[[146 110]
 [106 120]
 [130 107]
 [129 134]
 [135 124]]
->
[[146 110]
 [106 120]]

[[121 150 120 136]
 [138 130 121 109]
 [117 139 116 131]
 [130 143 122 118]]
->
[[121 150]
 [138 130]]

[[139 128 128]
 [124 137 135]
 [129 128 117]
 [109 129 132]
 [112 118 105]]
->
[[139 128]
 [124 137]]

[[152 129]
 [146 129]
 [139 124]
 [155 134]
 [156 125]]
->
[[152 129]
 [146 129]]

[[127 128 128 131 156]
 [130 153 158 158 158]
 [128 128 137 157 157]
 [128 129 151 158 158]]
->
[[127 128]
 [130 153]]

[[137 152 141]
 [152 129 132]
 [128 114 133]]
->
[[137 152]
 [152 129]]
---
[[153 127 150 107 141]
 [123 145 112 152  99]
 [146 117 121 125 126]
 [121 135 136 113 144]
 [120 134 129 120 137]
 [122 133 134 135 124]
 [144 125 123 127 116]
 [120 130 120 124 135]]
->
[[153 127 150 107 141]
 [146 117 121 125 126]
 [120 134 129 120 137]
 [144 125 123 127 116]]

[[120 146 144 151 111 114 105 149 123 154 110]
 [142 148 154 130 129 134 108 130 102 121 120]
 [124 130 119 135 135 137 115 142 149  99 133]]
->
[[120 146 144 151 111 114 105 149 123 154 110]
 [124 130 119 135 135 137 115 142 149  99 133]]

[[113 122 129 134 106]
 [132 119 113 132 127]
 [132 125 128 126 157]
 [118 127 126 125 110]
 [125 131 129 112 121]
 [139 125 141 125 117]
 [116 126 110 156 111]
 [112 102 139 114 144]
 [105 122 136 123 120]]
->
[[113 122 129 134 106]
 [132 125 128 126 157]
 [125 131 129 112 121]
 [116 126 110 156 111]
 [105 122 136 123 120]]

[[123 111 151 110 127 119 119 127 116 112 113 120 148]
 [115 122 146 100 128 122 133 121 103 131 110 129 141]
 [148 121 108 136 146 127 136 141 119 107 149 138 101]
 [120 127 137 132 119 154 148 120 151 104 115 140 136]
 [132 148 126 146 135 140 122 130 145 118 131 112 126]]
->
[[123 111 151 110 127 119 119 127 116 112 113 120 148]
 [148 121 108 136 146 127 136 141 119 107 149 138 101]
 [132 148 126 146 135 140 122 130 145 118 131 112 126]]

[[107 108 120]
 [105 136 126]]
->
[[107 108 120]]

[[151 133 139]
 [146 124 113]]
->
[[151 133 139]]
---
[[130 141 141 133]
 [120 129 113 143]
 [135 132 131 150]]
->
[[129 113]
 [132 131]]

[[128 142 120]
 [145 140 121]
 [106 133 144]
 [137 122 117]]
->
[[140 121]
 [133 144]]

[[146 152 120 135 117]
 [126 117 157 133 123]
 [134 122 129 152 120]
 [124 128 123 118 153]]
->
[[117 157]
 [122 129]]

[[118 116 112 140 130]
 [142 115 149 120 103]
 [126 142 127 125 140]
 [134 157 140 113 143]
 [126 149 127 123 145]]
->
[[115 149]
 [142 127]]

[[114 125 122 116 118]
 [143 118 140 137 125]
 [141 118 143 143 109]
 [113 152 106 109 144]]
->
[[118 140]
 [118 143]]

[[133 126 121]
 [118 142 129]
 [116 133 126]
 [154 151 126]]
->
[[142 129]
 [133 126]]
